[[127 141 123]
 [147 117 146]
 [133 137 104]
 [116 112 149]
 [116 147 130]
 [124 136 134]]
:
[[116 147 130]
 [127 141 123]
 [133 137 104]
 [124 136 134]
 [147 117 146]
 [116 112 149]]

[[112 150]
 [107 141]
 [137 145]]
:
[[112 150]
 [137 145]
 [107 141]]

[[124 117 124 127 116 133 110 114]
 [132 142 142 144 145 135 122 137]
 [132 132 136 130 136 121 135 141]
 [134 140 130 134 150 131 126 143]]
:
[[132 142 142 144 145 135 122 137]
 [134 140 130 134 150 131 126 143]
 [132 132 136 130 136 121 135 141]
 [124 117 124 127 116 133 110 114]]

[[120 144 124 131 131]
 [134 126 129 114 123]
 [140 139 112 151 126]]
:
[[120 144 124 131 131]
 [140 139 112 151 126]
 [134 126 129 114 123]]

[[131 101 115]
 [122 152 145]]
:
[[122 152 145]
 [131 101 115]]

[[103 124 136]
 [133 135 132]
 [130 128 127]
 [129 130 127]
 [130 131 129]
 [140 157 136]]
:
[[140 157 136]
 [133 135 132]
 [130 131 129]
 [129 130 127]
 [130 128 127]
 [103 124 136]]

[[134 103 131]
 [124 130 154]]
:
[[124 130 154]
 [134 103 131]]

[[113 126 117 126 135 114 148]
 [142 151 118 123 143 128 114]]
:
[[142 151 118 123 143 128 114]
 [113 126 117 126 135 114 148]]
---
[[102 119 147 121]
 [132 145 113 148]
 [136 129 117 131]
 [107 111 140 112]
 [150 129 110 122]
 [142 138 114 136]
 [148 140 112 135]
 [133 136 119 129]
 [129 128 122 128]]
:
[[129 128 122 128]
 [102 119 147 121]
 [132 145 113 148]
 [136 129 117 131]
 [107 111 140 112]
 [150 129 110 122]
 [142 138 114 136]
 [148 140 112 135]
 [133 136 119 129]]

[[148 130 140 127 133 128 127 128 131 124 132 129 127]
 [126 128 121 129 123 126 152 132 134 127 124 125 130]
 [123 129 128 139 129 138 122 129 128 131 130 130 128]]
:
[[123 129 128 139 129 138 122 129 128 131 130 130 128]
 [148 130 140 127 133 128 127 128 131 124 132 129 127]
 [126 128 121 129 123 126 152 132 134 127 124 125 130]]

[[120 137 121 129 139 119 115]
 [135 111 127 128 121 120 135]
 [125 127 131 130 133 127 127]
 [125 126 123 127 134 127 128]
 [116 132 137 125 138 143 132]
 [128 124 126 125 135 129 119]
 [128 127 150 118 116 133 122]]
:
[[128 127 150 118 116 133 122]
 [120 137 121 129 139 119 115]
 [135 111 127 128 121 120 135]
 [125 127 131 130 133 127 127]
 [125 126 123 127 134 127 128]
 [116 132 137 125 138 143 132]
 [128 124 126 125 135 129 119]]

[[128 124 130 112 146 127 135 111 113 131 117]
 [124 118 131 115 153 119 117 114 110 126 118]
 [124 120 130 113 143 129 136 105 113 133 116]
 [125 121 125 110 134 135 150 101 123 134 124]
 [125 126 120 107 145 130 142 115 119 124 127]]
:
[[125 126 120 107 145 130 142 115 119 124 127]
 [128 124 130 112 146 127 135 111 113 131 117]
 [124 118 131 115 153 119 117 114 110 126 118]
 [124 120 130 113 143 129 136 105 113 133 116]
 [125 121 125 110 134 135 150 101 123 134 124]]

[[140 121 125 130 124]
 [124 130 136 123 127]
 [130 124 137 116 124]
 [125 125 139 121 125]
 [141 124 122 130 122]
 [122 145 125 133 139]
 [130 129 131 130 135]
 [110 116 142 134 132]
 [138 118 129 115 133]
 [123 117 118 130 119]
 [118 123 123 129 122]
 [119 129 129  98 111]]
:
[[119 129 129  98 111]
 [140 121 125 130 124]
 [124 130 136 123 127]
 [130 124 137 116 124]
 [125 125 139 121 125]
 [141 124 122 130 122]
 [122 145 125 133 139]
 [130 129 131 130 135]
 [110 116 142 134 132]
 [138 118 129 115 133]
 [123 117 118 130 119]
 [118 123 123 129 122]]

[[129 134 124 129 133 123 121 124 136 119 130 130]
 [136 122 118 132 132 106 139 127 120 125 136 123]
 [131 118 137 132 133 136 129 137 116 134 122 135]]
:
[[131 118 137 132 133 136 129 137 116 134 122 135]
 [129 134 124 129 133 123 121 124 136 119 130 130]
 [136 122 118 132 132 106 139 127 120 125 136 123]]

[[128 137 123 114 123 137 133 133 150 129 123 123]
 [102 126 136 147 125 129 124 122 110 140 127 137]
 [129 116 136 144 136 117 122 120 101 122 135 133]
 [131 141 119 119 118 137 132 137 150 138 122 127]
 [151 125 124 107 136 126 133 131 143 109 130 117]]
:
[[151 125 124 107 136 126 133 131 143 109 130 117]
 [128 137 123 114 123 137 133 133 150 129 123 123]
 [102 126 136 147 125 129 124 122 110 140 127 137]
 [129 116 136 144 136 117 122 120 101 122 135 133]
 [131 141 119 119 118 137 132 137 150 138 122 127]]

[[125 134 121 124 120 128 117 127 136 137]
 [118 136 121 139 123 131 138 139 116 136]
 [125 127 121 127 143 116 116 134 154 132]
 [131 125 130 121 127 132 138 108 128 127]]
:
[[131 125 130 121 127 132 138 108 128 127]
 [125 134 121 124 120 128 117 127 136 137]
 [118 136 121 139 123 131 138 139 116 136]
 [125 127 121 127 143 116 116 134 154 132]]
---
[[128 135 122]
 [124 150 134]
 [121 143 129]
 [116 136 125]
 [123 146 133]]
:
[122 150 121]

[[124 142 135 119]
 [138 112 120 151]
 [131 137 130 114]
 [125 126 138 138]]
:
[119 120 137 125]

[[127 127 119 125 134]
 [123 105 146 146 130]
 [125 128 121 123 127]]
:
[134 146 121]

[[136 123 132]
 [150 125 123]
 [138 144 127]
 [147 139 131]]
:
[132 125 138]

[[138 113 136]
 [134 152 129]]
:
[136 152]

[[118 125]
 [150 132]
 [157 113]
 [119 134]]
:
[125 150]
